.86 .59 -.12 .35 -.24 = totaf
-.65 .59 -.12 .58 -.25 = lir
-.65 .59 -.12 .87 -.60 = Sazam
-.65 .59 -.12 .87 -.01 = Rabe
loc: .58 -> lir, 3
loc: .35 -> totaf, 3

.39 -.08 -.78 .19 .24 -.30 .27  talag
-.24 .03 .69 -.43 -.24 .19 -.08  tulip
-.18 -.08 .81 .05 .07 -.12 -.34  sav
.13 -.03 -.78 .22 .26 -.11 -.05  feku
-.18 -.03 .59 .61 -.57 .44 .27  mepu
-.09 .18 .67 -.55 -.48 .29 -.21  tove
-.18 -.03 .59 -.55 -.57 .44 -.06  kal
-.37 .05 .88 -.13 -.44 .38 -.09  veva
-.37 .18 .89 .12 .36 -.40 -.38  volit
.39 -.08 -.78 .19 .24 -.30 -.28  moput
.35 -.06 .25 .19 .60 -.53 -.30  nuz
.35 -.06 .25 .19 .60 -.49 -.30  fedo
loc: .61 -> mepu, 3
loc: .26 -> feku, 4

.04 -.17 -.14 -.19 .18 .27 -.02 .23 .22 .05 .16 .17 .37 -.03 .14 -.06
 .22 -.09 -.10 -.14 -.16 .10 .30 -.11 .00 .02 .25 .26 -.10 .13 .06 -.13
 -.11 .00 .03 : nef
.03 -.07 .18 -.02 .26 -.64 -.02 .12 -.12 -.03 -.55 -.20 .11 -.03 .21
 -.06 -.46 -.22 .07 -.12 .31 -.28 -.36 .19 .00 .02 -.15 -.15 .14 -.07
 -.09 -.02 .09 -.03 .09 : Bep
.34 -.07 -.10 -.22 -.12 .65 .12 .12 .38 .20 .89 .28 .23 -.03 .14 -.45
 .47 -.10 -.58 -.26 -.42 .61 .54 -.07 .05 .02 .22 .49 -.52 .30 .06 -.17
 -.03 -.01 .05 : Zof
.12 -.09 -.10 -.21 -.02 .37 .02 .12 .24 .07 .35 .22 .16 -.03 .06 -.34
 .22 -.09 -.18 -.12 -.16 .19 .19 -.07 .00 .02 .16 .23 -.21 .06 .06 -.23
 -.04 .00 .05 : zifu
.03 -.07 .18 -.02 .26 -.64 -.02 .12 -.12 -.04 -.55 -.20 .11 -.03 .21
 -.06 -.46 -.34 .07 -.12 .31 -.28 -.36 .19 -.09 -.07 .26 -.11 .19 .01
 .06 .34 -.17 .25 -.10 : Tori
.01 -.07 -.10 .13 -.19 .29 -.02 -.15 -.12 .05 .16 .17 .11 -.07 -.16 .05
 .34 .41 .07 .07 -.16 .10 .19 -.07 .00 .05 -.25 .03 -.10 .01 .06 -.13
 -.02 -.01 .29 : kuno
which: .04 -.17 -.14 -.19 .18 .27 -.02 .23 .22 .05 .16 .17 .37 -.03 .14 -.06
 .22 -.09 -.10 -.14 -.16 .10 .30 -.11 .00 .02 .25 .26 -.10 .13 .06 -.13
 -.11 .00 .03 -> nef
loc: .27 -> nef, 5
loc: -.23 -> zifu, 31
loc: -.52 -> Zof, 28
which: .12 -.09 -.10 -.21 -.02 .37 .02 .12 .24 .07 .35 .22 .16 -.03 .06 -.34
 .22 -.09 -.18 -.12 -.16 .19 .19 -.07 .00 .02 .16 .23 -.21 .06 .06 -.23
 -.04 .00 .05 -> zifu

.22 -.36 .37 .20 -.38 -.41 -.37 .27 .09 -.40 -.48 -.91 -.27 -.22 .11
 -.39 -.02 -> gov
.24 -.02 .20 .01 .19 -.34 .62 .14 .27 -.34 -.37 -.95 .70 -.74 .14 -.30
 -.94 -> vif
.29 -.24 .28 .30 -.41 -.24 -.30 .38 .28 -.24 -.34 .06 -.01 -.15 .38 -.30
 .18 -> venaz
.19 .35 .24 .09 .48 .15 .47 .20 .26 .30 .25 -.92 .71 -.49 .19 .23 -.85 -> boge
.38 -.22 .38 .28 -.21 -.46 .25 .44 .34 -.36 -.40 -.60 .45 -.53 .34 -.40
 .33 -> voza
loc: -.92 -> boge, 11
loc: .22 -> gov, 0
which: .24 -.02 .20 .01 .19 -.34 .62 .14 .27 -.34 -.37 -.95 .70 -.74 .14 -.30
 -.94 -> vif
loc: .26 -> boge, 8
loc: -.38 -> gov, 4
which: .19 .35 .24 .09 .48 .15 .47 .20 .26 .30 .25 -.92 .71 -.49 .19 .23 -.85 -> boge

.06 .00 .05 .05 .01 .02 -.01 .13 .00 -.01 .02 .03 .02 .04 .09 .15 -.02
 .18 : lufil
.02 .06 .14 .01 -.01 .01 -.01 .04 .00 .00 .02 .01 .01 -.01 .07 .20 .04
 .77 : Mis
.11 -.03 .21 .64 .03 .00 -.02 .02 .01 .02 .04 .02 .02 .01 .10 .46 .01
 .07 : Nabu
.10 -.01 .03 .02 -.01 .01 .03 .06 .16 -.01 -.01 .04 .05 .07 .04 .04 -.01
 .07 : Kub
.15 .03 .02 .03 .06 .03 .01 .08 .06 .02 .02 .06 .01 .12 .01 .02 .00 .03 : Bobo
.01 .00 .00 .00 .02 .05 .02 .10 .01 .00 .02 .01 .01 .15 .02 .06 -.01 .10 : noluv
loc: .14 -> Mis, 2
loc: .16 -> Kub, 8
which: .11 -.03 .21 .64 .03 .00 -.02 .02 .01 .02 .04 .02 .02 .01 .10 .46 .01
 .07 -> Nabu
which: .10 -.01 .03 .02 -.01 .01 .03 .06 .16 -.01 -.01 .04 .05 .07 .04 .04 -.01
 .07 -> Kub
loc: .11 -> Nabu, 0

-.48 -.27 .41 .43 .53 : rolo
.04 -.74 -.14 .08 .20 : tek
-.43 -.29 -.02 .05 .39 : povo
.67 -.46 -.36 -.34 -.35 : rok
.02 -.50 .04 .18 .11 : rel
.31 .34 .08 .03 .19 : Nodi
.70 -.12 .40 .43 .36 : Fada
.48 .06 -.01 -.32 -.37 : kud
-.08 .20 .40 .43 .07 : Firuz
-.65 -.11 .08 -.32 -.27 : pugu
-.23 -.11 -.30 -.32 -.27 : seru
-.22 -.74 -.14 -.31 -.30 : pok
loc: .34 -> Nodi, 1
loc: -.48 -> rolo, 0
loc: .39 -> povo, 4
loc: -.23 -> seru, 0
loc: .07 -> Firuz, 4
loc: -.12 -> Fada, 1
loc: -.02 -> povo, 2

-.41 .46 .17 .03 .68 -.12 .08 -.38 .09 .11 -.22 .18 .22 .23 -.11 -.36
 .29 .25 -.02 .50 .02 -.16 -.26 .07 -.31  luk
-.27 -.30 -.47 -.42 .36 .11 -.37 -.25 -.39 -.28 -.11 .19 -.01 .37 -.31
 -.29 .13 .30 .25 .07 -.47 -.32 .16 -.13 -.02  bip
.03 .15 -.32 .33 -.17 -.37 -.29 -.19 -.21 .32 -.22 .09 -.31 .13 .21 .22
 .02 .03 .24 .50 -.64 .32 .29 -.05 .43  tamin
.08 .18 .23 .00 .46 .15 .41 -.21 -.18 -.20 -.18 .64 -.30 .22 .17 -.40
 -.45 -.32 -.10 -.14 .43 -.17 -.48 .10 -.35  vome
-.41 .46 .17 .03 .68 -.12 .08 -.38 .09 .11 -.22 .18 .22 .23 -.11 -.36
 .29 .25 -.02 .50 .02 -.16 -.26 .07 .29  Bedi
-.32 -.14 -.58 -.41 .49 -.01 -.14 -.14 .07 -.16 -.01 .48 -.21 .61 .09
 -.41 .36 .19 -.10 .38 -.36 -.31 .20 -.23 -.52  gobud
-.41 .46 .17 .03 .68 -.12 .08 -.38 .09 .11 -.22 .18 .22 .23 -.11 -.36
 .29 .25 -.02 .50 .02 -.16 .04 .01 -.50  desa
.14 -.71 -.55 -.51 -.34 -.04 -.38 .23 -.02 -.16 .08 -.04 -.12 .01 -.34
 -.19 .03 .16 .06 -.27 -.34 -.39 .06 -.20 .16  Gar
-.38 .53 .15 .19 .68 -.08 .12 -.49 .09 .15 -.33 -.06 .29 .36 -.16 -.27
 .37 .27 .04 .51 -.11 .07 .23 .12 -.17  gedip
.43 .03 .40 .38 -.54 -.05 .06 .23 -.01 .32 -.03 -.10 .02 -.04 .18 .29
 -.29 -.24 .14 -.26 .28 .32 -.05 .13 .42  kugi
loc: .61 -> gobud, 13
loc: -.52 -> gobud, 24
loc: .42 -> kugi, 24
which: -.41 .46 .17 .03 .68 -.12 .08 -.38 .09 .11 -.22 .18 .22 .23 -.11 -.36
 .29 .25 -.02 .50 .02 -.16 -.26 .07 -.31 -> luk
loc: -.28 -> bip, 9
loc: -.25 -> bip, 7

.01 .19 .62 .76 -.07  duvo
.58 .10 .57 .19 -.11  Roson
-.03 .38 .42 .70 -.05  Koli
-.18 .28 .60 .62 .09  Dor
-.04 .49 .31 .51 .19  kom
-.01 .14 .95 .85 -.05  rup
.38 .08 .20 .97 .09  Kol
loc: .51 -> kom, 3
loc: .95 -> rup, 2
loc: .97 -> Kol, 3
loc: .57 -> Roson, 2

-.10 .35 .21 -.12 .23 -.02 -.15 .35 .23 .31 -.12 .02 .24 .44 -.17 .31
 -.05 -.04 .21 = det
.25 -.19 .23 .26 -.23 .17 .11 -.20 .20 -.17 .24 .16 .19 .20 .46 .11 .43
 .24 .17 = fedon
.33 -.38 -.19 .31 -.37 .29 .27 -.41 -.23 -.28 .31 .23 -.21 -.15 .32 .13
 .12 .31 -.20 = Sis
-.09 .13 .27 -.06 .11 -.10 -.03 .05 .29 -.33 -.03 -.07 .29 .33 .74 -.40
 .62 -.12 -.09 = Nus
loc: -.37 -> Sis, 4
which: .33 -.38 -.19 .31 -.37 .29 .27 -.41 -.23 -.28 .31 .23 -.21 -.15 .32 .13
 .12 .31 -.20 -> Sis
loc: .43 -> fedon, 16
loc: .74 -> Nus, 14

-.24 .04 .50 -.25 -.16 .16 .41 .20 -.11 -.16 -.08 .30 .17 -.02 .43 .14
 .09 -.02 -.13 -.13 -.34 .01 -.19 -.13 -.10 .56 .14 -.09 -.22 -> kazom
.06 .16 .03 -.03 -.31 -.09 .10 .30 .33 .07 -.03 .02 -.09 -.18 .00 -.01
 .02 .04 -.05 -.04 -.01 .24 -.01 -.10 .07 -.05 -.09 -.04 -.10 -> resi
-.28 -.35 .24 .44 .36 -.09 .27 -.30 -.16 -.19 -.16 .15 -.06 .17 -.47
 -.23 -.26 -.12 .43 .48 .66 -.10 .13 -.14 -.08 -.29 .11 .16 .19 -> dep
-.02 -.21 -.03 .00 .28 -.07 -.07 -.20 -.11 .26 .39 .05 -.03 -.02 -.16
 .14 .07 .00 -.14 -.12 -.33 .39 -.10 -.14 .05 .02 -.06 .05 -.18 -> Ret
-.04 -.27 -.29 -.32 -.13 .09 -.05 .01 .09 -.14 -.12 .09 .03 .23 -.01
 -.09 .07 -.03 -.16 -.09 -.15 .09 -.26 -.09 .03 -.20 .04 .12 .18 -> zir
.09 -.24 -.07 -.29 .30 -.04 .15 -.12 -.01 .00 -.15 .42 .32 .51 -.07 -.21
 .21 -.13 -.18 -.11 .17 -.07 .02 .19 -.01 -.05 -.04 -.08 -.20 -> lom
-.02 -.21 -.03 .00 .28 -.07 -.07 -.20 -.11 .26 .39 .05 -.03 -.02 -.16
 .14 .07 .00 -.14 -.12 -.33 .39 -.10 -.14 .05 .02 -.06 .18 -.18 -> Nifin
-.04 .05 -.13 .12 .19 -.11 -.05 -.07 -.11 .06 -.12 -.04 -.09 -.21 -.02
 -.07 -.23 .03 -.07 -.04 -.15 -.05 -.06 -.06 -.01 -.02 -.09 -.06 -.17 -> Suko
loc: -.17 -> Suko, 28
loc: .33 -> resi, 8
loc: .32 -> lom, 12
loc: -.22 -> kazom, 28

-.10 .00 .26 -.16 -.12 -.18 .46 .04 .01 -.11 .39 .41 -.33 .06 .31 .21
 -.24 .54 .25 .06 .06 -.34 -.22 -.27 -.16 .48 .10 .48 -.14 -.06 -.02 .39
 -.28 -.16 -.41 -.10 .24 .40 .59 -.10 -.19 -.16 -.03 .35 .40 -.01 -.15
 .27 .59 .26 -.19 -.47 .59 -.23 -.33 .37 .47 .09 .19 .03 -.09 -.16 : gedut
-.31 -.08 -.16 -.21 -.41 .40 -.30 .80 -.09 .41 -.23 .17 -.36 -.28 .36
 .10 .48 -.06 -.17 -.06 -.18 .42 -.18 -.13 .11 -.09 .52 -.03 -.21 .06
 .43 .34 .85 -.11 -.23 -.24 -.18 -.04 -.09 -.18 -.24 -.20 .00 .02 -.08
 .59 .19 -.08 -.33 -.33 -.14 -.17 .10 -.14 -.14 -.06 .03 .39 -.37 .26
 .58 .14 : Pep
.06 .01 -.14 -.07 -.14 -.11 -.02 -.06 .08 -.06 -.12 -.03 -.05 -.10 -.05
 .08 -.06 -.02 .01 -.12 -.09 -.16 -.10 -.16 -.08 .14 .04 -.05 -.06 -.11
 -.12 -.04 -.17 -.09 -.08 -.13 -.09 .01 -.02 -.10 -.11 -.05 .09 -.09
 -.07 -.04 -.03 -.07 .00 .30 .11 .06 -.09 -.14 -.11 -.08 -.07 .06 -.10
 -.14 -.06 -.01 : Bika
.06 -.05 -.17 -.18 -.11 -.19 -.20 -.12 -.08 -.09 .35 .11 .10 .12 -.20
 .11 -.25 .01 .00 -.09 .06 -.23 -.15 -.09 -.12 .08 -.05 -.24 -.19 .13
 -.13 .05 -.27 .11 -.04 .12 -.01 .29 .10 -.17 -.01 -.15 -.12 -.08 .07
 -.01 -.10 -.10 .21 .22 -.01 -.18 -.05 -.16 -.10 .02 .09 .07 .05 -.17
 -.11 .05 : zos
.00 .19 -.26 -.24 -.48 .00 -.19 .28 .09 .06 -.04 .11 -.32 -.17 .23 .55
 .13 .05 -.09 -.10 .08 -.06 -.18 -.28 -.20 -.01 .04 -.11 -.16 .13 .15
 .17 .18 -.14 .04 .19 .17 .31 .11 -.14 -.20 -.14 .01 -.13 .17 .15 .17
 .04 -.25 .00 -.12 .49 -.08 .01 -.22 .31 .12 .03 -.26 .04 .13 -.20 : lafod
-.27 -.01 .14 -.12 -.25 .16 .27 .02 -.07 .06 -.25 -.09 -.13 -.31 .35 .02
 .18 .06 .00 .01 -.18 -.14 .00 .00 -.17 .03 .12 .48 -.09 .04 .35 .04
 -.05 -.17 -.27 -.21 .16 .00 .13 .20 -.19 .04 .18 .22 -.06 -.01 -.08 .06
 -.15 -.14 -.20 -.26 .31 -.10 -.15 .11 -.14 .06 -.15 .02 .12 -.18 : vikof
-.26 .00 -.14 -.23 -.39 -.02 -.22 -.05 .06 -.02 .12 -.01 -.04 -.21 -.14
 .06 -.13 -.05 -.07 -.05 -.18 .05 -.13 -.15 -.05 -.02 -.12 -.17 -.06 .14
 -.16 -.16 .00 -.09 .16 .21 .26 -.04 .07 -.04 .19 .14 -.01 -.13 -.13 .08
 -.06 .19 -.06 -.14 -.15 .07 -.21 .26 .43 -.10 -.15 .07 .17 -.17 .11 .03 : buvet
-.13 .55 -.32 -.23 -.41 .27 -.26 .13 .28 -.06 .05 -.01 -.23 -.01 .36 .62
 .38 .04 -.04 -.01 -.16 -.18 -.04 -.27 -.09 -.06 -.13 -.16 -.18 -.21
 -.26 -.18 -.01 -.19 .51 .74 .26 .05 .02 .01 -.27 .16 .14 -.24 -.15 .01
 -.03 -.07 -.01 -.09 .22 .32 -.22 .12 .05 -.14 .00 .10 .45 -.28 -.09 .39 : bov
-.09 -.02 -.37 .08 -.21 -.23 -.24 -.06 -.18 .12 .25 .04 -.11 -.21 -.01
 -.03 -.16 .08 .50 .44 -.25 -.26 -.32 -.17 .00 .13 -.14 -.33 -.24 .00
 -.17 -.19 -.27 -.08 -.22 -.13 .18 .08 .06 -.01 -.15 .28 -.14 -.02 -.17
 -.02 .29 -.19 .36 -.09 .11 -.07 -.17 -.01 .02 -.12 -.17 .07 -.16 -.26
 -.15 .43 : kogu
.00 .19 -.26 -.24 -.48 .00 -.19 .28 .09 .06 -.04 .11 -.32 -.17 .23 .55
 .13 .05 -.09 -.10 .08 -.06 -.18 -.28 -.20 -.01 .04 -.11 -.16 .13 .15
 .17 .18 -.14 .04 .19 .17 .31 .11 -.14 -.20 -.14 .01 -.13 .17 .15 .17
 .04 -.25 -.27 -.10 .00 -.12 .05 -.13 -.05 .04 .34 .20 -.19 .02 .15 : bolos
-.17 .00 .18 .36 .01 .01 .79 -.07 .02 .08 -.25 .29 .15 .04 .07 -.07 -.16
 .11 .57 -.20 -.24 -.06 -.29 -.25 .25 .21 -.07 .65 .61 -.11 -.13 -.03
 .00 -.25 -.39 -.30 -.23 -.06 .92 .42 -.07 .52 .13 .67 -.03 -.04 -.09
 .22 .31 -.23 -.20 -.20 -.09 -.11 -.37 .03 .07 .15 -.27 .22 .70 -.25 : tilaf
which: -.27 -.01 .14 -.12 -.25 .16 .27 .02 -.07 .06 -.25 -.09 -.13 -.31 .35 .02
 .18 .06 .00 .01 -.18 -.14 .00 .00 -.17 .03 .12 .48 -.09 .04 .35 .04
 -.05 -.17 -.27 -.21 .16 .00 .13 .20 -.19 .04 .18 .22 -.06 -.01 -.08 .06
 -.15 -.14 -.20 -.26 .31 -.10 -.15 .11 -.14 .06 -.15 .02 .12 -.18 -> vikof
which: -.17 .00 .18 .36 .01 .01 .79 -.07 .02 .08 -.25 .29 .15 .04 .07 -.07 -.16
 .11 .57 -.20 -.24 -.06 -.29 -.25 .25 .21 -.07 .65 .61 -.11 -.13 -.03
 .00 -.25 -.39 -.30 -.23 -.06 .92 .42 -.07 .52 .13 .67 -.03 -.04 -.09
 .22 .31 -.23 -.20 -.20 -.09 -.11 -.37 .03 .07 .15 -.27 .22 .70 -.25 -> tilaf

-.44 -.19 .06 .62 .40 -.49 .37 .12 -.45 -> tiz
-.36 -.78 -.65 .45 -.15 .22 -.45 -.09 .08 -> tufas
-.36 -.36 -.78 .65 -.10 .50 -.67 -.02 .16 -> mef
-.40 -.51 -.34 .83 .26 -.17 -.18 .06 -.22 -> rusok
-.22 -.51 -.67 -.21 -.03 .03 -.42 -.02 .06 -> Boli
-.46 -.12 .13 .82 .53 -.54 .42 .36 -.66 -> gir
-.42 -.50 -.52 .42 -.09 .08 -.33 -.29 .06 -> Gida
-.19 -.61 -.71 .24 -.39 .53 -.85 -.31 .40 -> Dabek
-.45 -.24 .09 .55 .35 -.52 .28 .18 -.36 -> mana
-.22 -.54 -.94 .55 -.22 .48 -.86 -.23 .45 -> luzo
loc: -.50 -> Gida, 1
loc: .37 -> tiz, 6

